Small tables with named rows and columns. After each table, cells are looked up by row and column.

bizar:
	goput	gib	lofam	bev
ribe	60	29	-324	-990
sitapum	-944	69	120	251
rur	392	-428	-14	619
dunasi	-727	-55	148	567
lubofet	-776	-11	164	520
der	-255	-252	117	802
rebis	-592	212	-209	-861
mereb	624	-448	-118	391
mafiv	746	-293	-310	-380
bavog	-635	201	-173	-823

gib of lubofet: -11
lofam of mereb: -118
bev of dunasi: 567
goput of mafiv: 746
lofam of dunasi: 148
bev of rur: 619
gib of sitapum: 69
gib of mafiv: -293
bev of mereb: 391
gib of dunasi: -55
gib of rebis: 212
goput of lubofet: -776
goput of bavog: -635
bev of bavog: -823
lofam of der: 117
bev of sitapum: 251

nabine:
cols = rubi, rodi, vod, lusisup, butaka
nov: [3.9, 4.7, 1.2, 0.1, -3.9]
gagivif: [-1.7, 6.1, -6.0, 1.2, 5.4]
suvulig: [-2.3, 1.1, -5.5, -3.6, 5.2]
sozilu: [-1.9, 7.3, -6.3, 1.3, -0.6]
puvov: [7.5, 2.7, 0.9, -2.2, 5.2]
zof: [-1.7, 4.2, -6.5, -4.4, 7.2]
vam: [-0.5, -0.7, 3.9, 5.5, 4.6]
maba: [7.9, 3.3, 2.9, -2.2, 4.2]
daket: [-1.4, 3.9, -5.2, 3.0, 4.1]
pame: [-1.4, 6.6, -6.1, 1.3, -1.6]

rodi of zof = 4.2
lusisup of daket = 3.0
butaka of nov = -3.9
lusisup of maba = -2.2
vod of sozilu = -6.3
vod of pame = -6.1
vod of daket = -5.2
rodi of puvov = 2.7
rubi of maba = 7.9
butaka of maba = 4.2
lusisup of vam = 5.5
lusisup of suvulig = -3.6
Row with the largest vod: vam

Table suv
       bomezu  topopos  savagi  ruged  molu  mekasim
momaz    25.4     24.3    47.0   27.1  51.6     60.7
vob      22.0     22.2    50.4   32.6  40.9     51.8
perad    75.4     63.8    85.3   17.6  21.0     12.2

What is the bomezu of momaz in suv?
25.4
What is the topopos of momaz in suv?
24.3
What is the mekasim of momaz in suv?
60.7
What is the topopos of vob in suv?
22.2
What is the mekasim of vob in suv?
51.8
What is the savagi of vob in suv?
50.4
What is the ruged of momaz in suv?
27.1
What is the bomezu of perad in suv?
75.4
What is the savagi of perad in suv?
85.3
What is the ruged of vob in suv?
32.6
What is the molu of momaz in suv?
51.6
What is the ruged of perad in suv?
17.6
Which row has the largest savagi? perad

vuba =
cols = fama, maromul, kupu, fev, karik, zub, kol, tisuki
runur: [-0.13, 0.01, -1.92, 2.43, 0.19, 2.47, 1.11, 1.92]
zafezig: [1.48, -3.23, -0.95, -0.67, -1.62, 1.79, 0.80, -0.72]
rotok: [-2.55, 0.07, -2.05, -0.25, 1.57, -2.55, -0.81, -0.09]
gif: [-3.22, -3.98, -3.21, -1.10, -3.87, 1.30, -1.32, -3.58]
kiko: [-2.58, -3.08, 1.18, -1.20, -2.62, 3.64, -1.19, -3.86]
naf: [-4.22, -6.38, -0.91, -1.96, -4.45, -3.20, -0.18, -1.01]
potof: [-0.30, 5.42, -2.43, 3.15, -4.64, -0.82, 2.19, -0.55]
koma: [0.39, -2.86, -1.21, 0.07, 2.98, -1.31, 0.38, 0.26]
tav: [-2.08, -2.42, -0.59, 0.13, -4.10, -8.46, 0.81, 0.42]

fama of naf = -4.22
maromul of zafezig = -3.23
maromul of gif = -3.98
kupu of zafezig = -0.95
maromul of naf = -6.38
kupu of kiko = 1.18
kupu of naf = -0.91
kol of koma = 0.38
karik of gif = -3.87

zibasom =
	vabe	lotubol	zasi	seg	dafefe	vavis
fov	0.844	0.804	0.323	0.417	0.628	0.635
vev	0.724	0.503	0.275	0.234	0.537	0.686
sekuvot	0.374	0.577	0.858	0.274	0.221	0.448
makel	0.435	0.763	0.899	0.364	0.869	0.354
por	0.637	0.349	0.861	0.726	0.711	0.615
foz	0.882	0.588	0.624	0.690	0.719	0.270
feb	0.899	0.681	0.411	0.697	0.712	0.386
tato	0.280	0.549	0.405	0.807	0.821	0.372
rora	0.433	0.886	0.863	0.651	0.465	0.790

seg of foz is 0.690
vavis of rora is 0.790
vavis of tato is 0.372
lotubol of tato is 0.549
dafefe of vev is 0.537
seg of sekuvot is 0.274
zasi of rora is 0.863
dafefe of por is 0.711
vabe of rora is 0.433
lotubol of por is 0.349
Row with the largest vabe: feb

kekidi:
|  | mot | tunilos | zomeran | tof | gizora | genunu | bavufi | gevagu |
|---|---|---|---|---|---|---|---|---|
| reda | 16.8 | 91.5 | -13.0 | 36.5 | 48.2 | -76.1 | -26.6 | -49.6 |
| nub | -0.2 | 49.8 | 1.7 | -22.9 | -3.0 | -33.1 | -55.3 | -4.4 |
| kag | 32.1 | 100.0 | -22.3 | 80.5 | 76.6 | -91.7 | 8.9 | -69.8 |
| gobev | -9.9 | -87.3 | 20.8 | -17.3 | -31.2 | 86.0 | 47.8 | 50.8 |

zomeran of reda: -13.0
zomeran of kag: -22.3
gizora of reda: 48.2
bavufi of reda: -26.6
tof of gobev: -17.3
zomeran of gobev: 20.8
bavufi of kag: 8.9
genunu of reda: -76.1
mot of kag: 32.1
gevagu of nub: -4.4

zurova.tsv
	vam	fazar	ruze	git	fuz	retal	vofibo
voso	105	117	193	187	114	189	62
zepu	178	101	80	110	66	40	92
loto	179	110	85	110	74	48	101

What is the vofibo of zepu in zurova?
92
What is the fazar of zepu in zurova?
101
What is the fuz of voso in zurova?
114
What is the git of zepu in zurova?
110
What is the ruze of voso in zurova?
193
What is the vofibo of loto in zurova?
101
What is the git of loto in zurova?
110
What is the vam of voso in zurova?
105
What is the retal of loto in zurova?
48
What is the fazar of loto in zurova?
110
What is the retal of voso in zurova?
189
What is the retal of zepu in zurova?
40
What is the vofibo of voso in zurova?
62
What is the ruze of loto in zurova?
85
What is the vam of loto in zurova?
179
What is the ruze of zepu in zurova?
80
Row with the largest fuz: voso

